Below are the code and all the weights of a small trained network. Each question names an input and a class and asks about switching units off, where a switched-off unit gives its printed mean instead of its output.

import numpy as np


def w(rows, s, z=0):
    codes = np.array(rows[::2]) - 128.0
    scale = np.full(codes.shape[1], s)
    scale[-1] = z or s
    return codes * scale


def f(y):
    return np.maximum(y, 0)


def log_softmax(a):
    a = a - a.max(-1, keepdims=True)
    return a - np.log(np.exp(a).sum(-1, keepdims=True))


def net(x, mask):
    res = np.array(x, float).reshape(1, 8) / 4 @ E
    y = f(res @ A[0][:, :-1].T + A[0][:, -1])
    res = res + np.where(mask, y, B[0][:, -1]) @ B[0][:, :-1]
    return log_softmax(res[-1] @ U[:, :-1].T + U[:, -1])


A, B = {}, {}
E = w([
[47,151,183,156,239,141,79],'x0',
[113,130,129,131,114,105,129],'x1',
[133,143,156,91,132,129,138],'x2',
[126,130,126,137,122,129,120],'x3',
[91,208,122,192,115,203,254],'x4',
[138,112,144,107,143,157,141],'x5',
[142,137,130,148,132,105,129],'x6',
[132,143,126,121,130,122,125],'x7',
],0.013)
A[0] = w([
[88,169,154,160,108,172,186,197],'N0',
[117,126,83,125,120,141,118,35],'N1',
[206,131,88,117,36,135,177,15],'N2',
[123,177,88,134,178,129,189,177],'N3',
[26,166,173,171,255,136,104,2],'N4',
[155,91,140,91,144,83,27,209],'N5',
[131,166,138,120,159,57,181,99],'N6',
[87,199,126,183,133,156,204,165],'N7',
],0.017,0.002)
B[0] = w([
[140,53,144,148,225,166,95,218],'N0',
[91,176,204,144,151,117,182,136],'N1',
[182,179,108,98,49,101,198,227],'N2',
[86,136,107,221,98,116,16,189],'N3',
[223,175,88,85,8,94,227,252],'N4',
[45,102,154,184,215,155,72,224],'N5',
[125,128,102,165,138,178,138,150],'N6',
[53,95,172,82,208,125,56,241],'N7',
],0.011,0.026)
U = w([
[109,54,173,139,254,106,67,247],'0',
[205,143,104,91,64,55,234,9],'1',
],0.0096,0.0016)

Each question gives the input, the list of numbers given to net, and the class t.
The units are the neurons (one row each of A and B). Each row of codes is followed by its name. A weight is (code - 128) times the scale printed after its matrix; where a second scale follows, it is the last column's (A, B and U).
mask holds one flag per neuron, in row order. A switched-off neuron (its flag False) gives its mean, the last column of its row in B, instead of its output. The means were averaged over made-up inputs and are rounded, as every weight is.
A unit's drop is (log p(t) with every unit on - log p(t) with that unit switched off) / (log p(t) with every unit on - log p(t) with every unit switched off).
most important unit: the unit with the biggest drop
k most important neurons: the k neurons with the biggest drops, biggest first
drop when u is switched off: that unit's drop, to one decimal
input [2,6,3,5,0,-4,-6,-6], class 1: most important unit -> N7
input [-4,-3,-8,0,4,-3,-7,5], class 0: 2 most important neurons -> [N4, N7]
input [4,0,8,-5,3,2,-3,-4], class 1: 2 most important neurons -> [N4, N5]
input [-7,7,5,8,-8,1,-1,0], class 0: 2 most important neurons -> [N5, N4]
input [8,-2,-3,4,-7,-3,-3,8], class 1: 3 most important neurons -> [N4, N7, N0]
input [-8,-7,-6,8,-8,-8,1,1], class 0: 2 most important neurons -> [N5, N4]
input [6,-8,-6,-5,-5,1,-6,3], class 1: 3 most important neurons -> [N4, N7, N0]
input [7,-2,4,4,5,-4,-4,4], class 1: 2 most important neurons -> [N4, N5]
input [-1,3,2,-2,7,-7,-1,6], class 0: drop when N6 is switched off -> 0.0
input [8,1,-5,1,2,0,-5,2], class 1: drop when N4 is switched off -> 1.6
input [-8,-4,5,4,-8,-1,8,5], class 0: drop when N4 is switched off -> 6.7
input [5,1,-2,-5,-3,-2,8,-3], class 1: drop when N4 is switched off -> 0.8
